Below are the code and all the weights of a small trained network. Each question names an input and a target symbol and asks about switching units off, where a switched-off unit gives its printed mean instead of its output.

import numpy as np


def w(rows, s, z=0):
    codes = np.array(rows[::2]) - 128.0
    scale = np.full(codes.shape[1], s)
    scale[-1] = z or s
    return codes * scale


def softmax(a):
    e = np.exp(a - a.max(-1, keepdims=True))
    return e / e.sum(-1, keepdims=True)


def log_softmax(a):
    a = a - a.max(-1, keepdims=True)
    return a - np.log(np.exp(a).sum(-1, keepdims=True))


def net(x, mask):
    ids = ['ΔΣΨΩαβζηθπτφ'.index(c) for c in x.split()]
    T = len(ids)
    res = E[ids] + P[:T]
    u = 0
    for l in range(2):
        r = res
        for j in range(3):
            rows = slice(3 * j, 3 * j + 3)
            q, k, v = (r @ M[l][rows].T for M in (Q, K, V))
            z = softmax(np.where(np.tri(T) > 0, q @ k.T / 3**0.5, -1e9)) @ v
            o = O[l][rows]
            res = res + np.where(mask[u + j], z, o[:, -1]) @ o[:, :-1]
        u += 3
    return log_softmax(res[-1] @ U[:, :-1].T + U[:, -1])


Q, K, V, O = {}, {}, {}, {}
E = w([
[147,133,99],'Δ',
[170,7,246],'Σ',
[131,79,123],'Ψ',
[187,119,49],'Ω',
[182,151,127],'α',
[108,128,163],'β',
[88,135,178],'ζ',
[149,209,57],'η',
[146,118,114],'θ',
[87,107,202],'π',
[66,168,102],'τ',
[90,202,173],'φ',
],0.015)
P = w([
[152,136,139],'0',
[63,58,78],'1',
[113,66,88],'2',
[141,74,70],'3',
[186,190,248],'4',
[120,168,172],'5',
[127,158,145],'6',
[94,13,72],'7',
[147,80,143],'8',
[133,107,147],'9',
[125,178,187],'10',
[104,136,162],'11',
],0.013)
Q[0] = w([
[213,66,156],'L0H0',
[107,16,196],'L0H0',
[168,168,146],'L0H0',
[156,152,246],'L0H1',
[190,63,135],'L0H1',
[169,179,96],'L0H1',
[46,163,104],'L0H2',
[73,121,51],'L0H2',
[94,93,129],'L0H2',
],0.012)
K[0] = w([
[2,249,9],'L0H0',
[92,186,163],'L0H0',
[55,100,141],'L0H0',
[79,130,145],'L0H1',
[54,120,132],'L0H1',
[149,138,132],'L0H1',
[90,16,203],'L0H2',
[251,98,193],'L0H2',
[180,118,120],'L0H2',
],0.0093)
V[0] = w([
[135,57,71],'L0H0',
[191,61,171],'L0H0',
[95,198,131],'L0H0',
[181,148,198],'L0H1',
[125,80,133],'L0H1',
[1,143,184],'L0H1',
[127,233,37],'L0H2',
[215,161,145],'L0H2',
[151,21,78],'L0H2',
],0.0093)
O[0] = w([
[165,77,166,154],'L0H0',
[186,89,123,51],'L0H0',
[98,191,145,157],'L0H0',
[198,143,152,43],'L0H1',
[146,160,2,85],'L0H1',
[109,157,129,140],'L0H1',
[102,188,80,253],'L0H2',
[162,64,203,67],'L0H2',
[107,129,143,103],'L0H2',
],0.0083,0.0032)
Q[1] = w([
[147,67,187],'L1H0',
[203,203,255],'L1H0',
[158,204,158],'L1H0',
[106,107,66],'L1H1',
[182,151,247],'L1H1',
[179,43,183],'L1H1',
[105,147,52],'L1H2',
[98,207,169],'L1H2',
[174,235,162],'L1H2',
],0.0093)
K[1] = w([
[81,126,44],'L1H0',
[24,82,140],'L1H0',
[76,12,91],'L1H0',
[69,235,158],'L1H1',
[31,63,72],'L1H1',
[139,74,179],'L1H1',
[254,92,78],'L1H2',
[83,200,119],'L1H2',
[105,75,22],'L1H2',
],0.008)
V[1] = w([
[135,102,4],'L1H0',
[168,149,174],'L1H0',
[166,130,26],'L1H0',
[154,183,113],'L1H1',
[44,125,183],'L1H1',
[74,15,66],'L1H1',
[94,161,184],'L1H2',
[104,186,17],'L1H2',
[212,206,115],'L1H2',
],0.012)
O[1] = w([
[23,87,99,153],'L1H0',
[185,64,192,98],'L1H0',
[8,44,141,145],'L1H0',
[1,192,190,167],'L1H1',
[144,109,1,162],'L1H1',
[160,22,97,85],'L1H1',
[218,72,45,140],'L1H2',
[146,106,202,255],'L1H2',
[169,96,186,124],'L1H2',
],0.0081,0.012)
U = w([
[104,64,119,53],'Δ',
[131,61,86,1],'Σ',
[133,5,72,126],'Ψ',
[80,1,171,160],'Ω',
[157,66,197,218],'α',
[146,98,75,126],'β',
[154,116,55,122],'ζ',
[61,120,223,66],'η',
[127,45,116,118],'θ',
[178,89,24,182],'π',
[42,150,21,202],'τ',
[150,165,116,93],'φ',
],0.0079,0.0061)

Each question gives the input, a string of symbols that net reads in full, and the target symbol t.
The units are the heads (3 rows each of Q, K, V and O). Each row of codes is followed by its name. A weight is (code - 128) times the scale printed after its matrix; where a second scale follows, it is the last column's (O and U).
mask holds one flag per head, layer by layer. A switched-off head (its flag False) gives its mean, the last column of its rows in O, instead of its output. The means were averaged over made-up inputs and are rounded, as every weight is.
A unit's drop is (log p(t) with every unit on - log p(t) with that unit switched off) / (log p(t) with every unit on - log p(t) with every unit switched off).
The circuit of an input: a set's keep is (log p(t) with only the set's units on - log p(t) with every unit switched off) / (log p(t) with every unit on - log p(t) with every unit switched off). Starting from all 6 units, units are removed one at a time, each time the one whose removal leaves the highest keep (on an exact tie, the one counted first), for as long as the keep stays at least 0.8.
units of the circuit, in order: the units of the circuit, biggest drop first
unit that matters most: the unit with the biggest drop
heads that matter: for each layer, one digit per head in row order, 1 if its drop is at least 0.15 and else 0, layers parted by /
input π τ τ, target π: units of the circuit, in order -> L1H0, L1H1
input τ τ Ψ τ η τ Ω η φ, target τ: heads that matter -> 011 / 100
input α τ τ α τ ζ, target τ: heads that matter -> 101 / 001
input θ τ η ζ τ, target τ: heads that matter -> 001 / 101
input π η τ, target π: unit that matters most -> L1H0
input τ τ τ α ζ, target τ: units of the circuit, in order -> L1H0, L0H2
input η τ θ, target η: units of the circuit, in order -> L1H1, L0H2
input τ ζ τ α, target τ: units of the circuit, in order -> L1H0, L0H1, L0H2
input η Ψ Ω, target η: units of the circuit, in order -> L1H1, L1H2
input η τ φ τ η τ τ α α β, target τ: heads that matter -> 110 / 010
input φ τ τ π, target φ: heads that matter -> 110 / 110
input φ Ω η, target φ: units of the circuit, in order -> L1H0, L0H1, L1H1
input Ω η Δ, target Ω: heads that matter -> 000 / 110
input η β τ Ψ φ η τ β, target φ: units of the circuit, in order -> L1H0, L1H1, L0H1
input τ β η η Ψ η, target η: unit that matters most -> L1H2
input τ Σ Ψ Σ τ φ, target Ψ: units of the circuit, in order -> L1H1, L0H0
input τ Ω β β, target τ: units of the circuit, in order -> L1H0, L1H2
input τ Ω Ω η π α α η, target π: heads that matter -> 011 / 101
input α β Ω, target α: units of the circuit, in order -> L1H1, L1H0, L0H2
input τ τ π Ω τ τ τ τ τ α, target τ: heads that matter -> 011 / 100
input α Ω φ τ τ, target Ω: heads that matter -> 110 / 110
input π τ τ η, target π: units of the circuit, in order -> L0H2, L1H0, L1H1
input η Ω η β η τ α φ, target η: units of the circuit, in order -> L1H1
input τ Ω τ η Ω, target Ω: units of the circuit, in order -> L1H1, L1H0
input Ω η Ω π, target Ω: heads that matter -> 010 / 110
input Ω π θ, target Ω: heads that matter -> 010 / 110
